P: [ 87 180 109 118  99  98 150 119 170]
D: [181 117 118 160  97 136 117 167 117]
U: [124 130 145  89 168 100 118 164  99]
both U D:  => [118]
both D P:  => [118]
has: [ 98 150] => yes
has: [98 99] => no
has: [ 98 150 119] => yes

R: [ 90  95 115 179  72 135 167 116 169 142 130  90  68  77 106 179 116 111
 126  99 172  97 137  89  89 156  83 169 157 124]
C: [169 157 181 168 175 182 117 140 101 126 169 129 131  83 153 184 155  79
 107 150 141 144 180 115 163  67  80 124  80 183]
Z: [157 107 121  79 118  75 184 124 186 109  78 171  92  84 171 158 125  99
  73 104 124 107 135  99  75 159  94 127 170 116]
S: [ 90  95 115 179  72 135 167 116 169 142 130  90  68  77 173 179 116 111
 126  99 172  97 137  89  89 156 133 169 157 124]
M: [112 141  86  83  88 177 110 110 116 159 160 118  76 169 137 122  95 153
 116  96 171 179 185 136 116 160 175  96 133  85]
V: [ 73 169 128  95 172 179 149 111  74 176  88 144 113 173 125 174 150 118
 189 168 107 104 134 174 117 111 125  90 101 139]
has: [125 158 171  84] => no
q: [ 90  95 115 179  72 135 167 116 169 142 130  90  68  77 173 179 116 111
 126  99 172  97 137  89  89 156 133 169 157 124] => S
q: [ 73 169 128  95 172 179 149 111  74 176  88 144 113 173 125 174 150 118
 189 168 107 104 134 174 117 111 125  90 101 139] => V
q: [169 157 181 168 175 182 117 140 101 126 169 129 131  83 153 184 155  79
 107 150 141 144 180 115 163  67  80 124  80 183] => C
has: [184 153  83] => no

K: [128 121 160 160 162]
W: [145  97 183 174 182]
Q: [160  97 183 174  73]
T: [111 121 160 159 162]
X: [114 156  73  80 140]
both T Q:  => [160]
has: [128 121 160] => yes
has: [114 156  73  80 140] => yes
has: [111 121 160 159] => yes

E: [154 123 124 171 146 131 108]
L: [154 159 124 155  94 150 133]
B: [127  94  92 134 172 143 178]
G: [ 93 164 108 155 124 150 153]
both B L:  => [94]
has: [172 143 178] => yes
q: [154 159 124 155  94 150 133] => L
both L B:  => [94]

tapuf: [155 116 103 101  99 113  95 122 139 118 102 150]
lalun: [163 106  94  95 102 122 103 134 150 125  94 150]
teteb: [163 106  94  95 102 122 103 134 102 108  94 101]
lirov: [150 107  71 109 123 138 128 138 146 110 108 136]
dunu: [188  93  68  71 117 116  85 144 167  92 116 165]
fodob: [153 110 103 106 145 127 113 131 144 112 104 142]
niso: [109 139 147 147 145 134 145 125 117 139 146 115]
funos: [159 122 100  96  88  99  78 121 139 121  97 157]
Puzad: [163 106  94  95 102 122 103 134 150 108  94 150]
Geda: [111 147 146 142 130 116 124 118 113 144 144 124]
both niso fodob:  => [145]
has: [150 107] => yes
has: [145 125 117 139] => yes
both tapuf dunu:  => [116]
both dunu lirov:  => [71]
both lirov tapuf:  => [150]
has: [106 145] => yes

Y: [182 148  71 187  91 189 130]
N: [ 90 118 130 191 187 126 190]
A: [174 112 183 178  80  82 154]
F: [ 82 133  85 179 152  80 121]
H: [174  77  98  96 138 106 175]
both A H:  => [174]
q: [174  77  98  96 138 106 175] => H
has: [112 183 178] => yes

fafin: [139 146 139 118 119 132 120 127 148 140 153 102 130 104 119 111 138 121
 117 146 146 149 140]
bos: [155 134 149 100  98 109 128 121 155  99 120 163 131 167 130 117  92 131
 126  71 105 101  98]
Tolu: [130 131 129 124 126 126 128 127 131 130 133 123 127 124 131 124 130 126
 129 130 129 132 129]
has: [148 127 120] => no
q: [130 131 129 124 126 126 128 127 131 130 133 123 127 124 131 124 130 126
 129 130 129 132 129] => Tolu
q: [139 146 139 118 119 132 120 127 148 140 153 102 130 104 119 111 138 121
 117 146 146 149 140] => fafin

fime: [133 147 146 145 153 135 139 129 105 136 108 129 150 142 125 129 134 148
 138 140 117 115 109 110 128 123 138 152 106 140 126 152 105 154 124 152
 139 154 125 136 146 126 145 153 160 160 143 133 134 158 147 146 128 141
 146 139 107 123]
gad: [125 134 116 115 121 144 131 129 147 143 140 140 137 130 139 116 129 138
 128 145 144 139 151 153 128 133 131 124 138 131 125 141 142 123 138 127
 130 119 129 142 130 140 133 127 119 123 137 137 136 108 113 122 143 124
 137 135 152 151]
bive: [125 133 154 146 130 147 135 115 127 153 123 107 144 148 120 154 131 104
 113 107 101 112 153 119 117 122 116 121 127 142 135 114 132 131 133 113
 152 147 125 145 120 109 148 116 138 123 104 158 116 154 157 150 119 138
 136 107 113 116]
Dulog: [130 135 139 140 147 120 130 129 102 120 108 126 135 131 123 128 132 139
 134 128 117 116 102 105 129 122 134 146 107 131 124 124 103 147 120 149
 129 149 125 124 140 125 133 150 151 153 136 119 131 154 142 137 120 136
 133 137 104 116]
kobuf: [134 100  80  96 100  99 111 142 148  91 149 138  82  93 134 114 126 122
 138 132 147 147 141 145 141 139 136 108 150 103 130 133 149  94 128 125
  98  83 141  97 113 138  84 122  77  91 132  95 131  82  80  81 139 100
  98 128 149 134]
sulip: [151 111  90 114 132  89 118 133  95  80  93 126 101  86 115 113 135 150
 152 150 107 107 100 105 131 120 145 140  97 114 135 117  99 122 122 155
  82 111 128  74 135 125  75 156 109 129 156  92 137 117  94  85 128 106
  98 139 100 124]
Kir: [ 83 110 162 129 111 140 106 105 121 149 131 104 145 141 119 140 116  85
  80  74 114 119 116 108 109 118  89 100 128 131 108 118 122 124 119  89
 145 151 112 152 108 108 159  91 146 121  75 144 101 145 160 160  88 145
 122 104 111  98]
dimo: [143 100  69  97 111  89 110 147 129  76 126 140  84  81 128 109 133 138
 150 148 137 136 125 135 146 135 149 121 130 108 131 130 130 102 126 149
  83  88 143  77 124 142  69 147  79 103 150  86 144  87  72  68 139 100
  92 143 137 139]
katiz: [123 156 177 157 156 156 144 110  97 166  95 113 179 156 114 137 128 140
 119 131  99  98 107 103 108 111 118 150  95 152 126 116  98 162 126 125
 147 171 109 154 145 112 168 128 183 168 128 164 120 171 175 175 114 153
 154 123  97 119]
has: [137 137 136] => yes
q: [133 147 146 145 153 135 139 129 105 136 108 129 150 142 125 129 134 148
 138 140 117 115 109 110 128 123 138 152 106 140 126 152 105 154 124 152
 139 154 125 136 146 126 145 153 160 160 143 133 134 158 147 146 128 141
 146 139 107 123] => fime

garob: [130 134 140 132 116 127]
boz: [119 119 128 105 111 152]
budev: [108 144 131 122 146 132]
sarod: [144 137 133 131 110 127]
mina: [132 120 108 131 137 152]
zun: [132 131 105 149 131 100]
nira: [114 131 130  79 161 133]
Ritiz: [139 109  99 138 117 108]
has: [144 137] => yes
both garob zun:  => [132]
both nira garob:  => [130]
both mina Ritiz:  => [108]
both nira zun:  => [131]
both zun nira:  => [131]
both boz zun:  => [105]

vuvan: [129 129 129 130 131 133 135 137 142 146 152 158 164 169 176 181 183 184
 183 181 177 172 166 161 153 149 144 140 136 133 132 131 130 129 129 127
 128 128 129 129 128 128 127 127 128 128 128 128 128 128]
Leda: [130 129 128 128 128 129 129 128 127 128 128 129 127 129 129 128 129 129
 129 129 130 132 134 134 138 142 145 151 157 163 170 175 179 182 184 183
 181 178 172 168 161 155 148 145 140 136 133 132 131 130]
kamip: [128 128 129 129 130 132 134 136 139 144 149 155 160 166 172 176 180 183
 184 182 180 175 170 164 158 154 148 143 139 135 133 132 130 129 129 128
 127 129 128 129 128 129 127 129 128 129 128 127 129 129]
binol: [136 140 143 148 155 160 165 172 177 180 183 185 182 181 176 171 164 158
 151 147 142 139 135 133 131 130 129 128 128 128 128 128 128 128 128 129
 127 128 129 129 128 129 128 128 128 129 130 142 132 134]
Pasu: [133 131 131 129 129 128 128 128 129 129 128 128 127 127 127 127 128 129
 128 128 128 129 128 129 131 132 134 137 143 143 149 154 161 166 172 177
 180 184 183 183 180 175 168 165 158 152 147 143 129 135]
has: [181 183] => yes
q: [129 129 129 130 131 133 135 137 142 146 152 158 164 169 176 181 183 184
 183 181 177 172 166 161 153 149 144 140 136 133 132 131 130 129 129 127
 128 128 129 129 128 128 127 127 128 128 128 128 128 128] => vuvan
has: [134 134 138] => yes
has: [133 135] => yes
q: [130 129 128 128 128 129 129 128 127 128 128 129 127 129 129 128 129 129
 129 129 130 132 134 134 138 142 145 151 157 163 170 175 179 182 184 183
 181 178 172 168 161 155 148 145 140 136 133 132 131 130] => Leda

gutig: [120 132 129 132 124 113 181 134 131 133 128 124 125 122 123 125 118 124
 137 124 140 123 127 125 133 135 122 124 126]
mefiz: [119 131 144 131 127 112 126 142 129 139 116 114 131 122 141 136 122 127
 137 121 104 124 120 125 130 140 129 122 124]
Padag: [119 131 144 128 127 112 126 142 129 139 116 114 131 122 131 136 127 124
 119 124 105 135 127 125 133 135 122 124 126]
q: [120 132 129 132 124 113 181 134 131 133 128 124 125 122 123 125 118 124
 137 124 140 123 127 125 133 135 122 124 126] => gutig
q: [119 131 144 128 127 112 126 142 129 139 116 114 131 122 131 136 127 124
 119 124 105 135 127 125 133 135 122 124 126] => Padag
has: [126 142 129] => yes
q: [119 131 144 131 127 112 126 142 129 139 116 114 131 122 141 136 122 127
 137 121 104 124 120 125 130 140 129 122 124] => mefiz

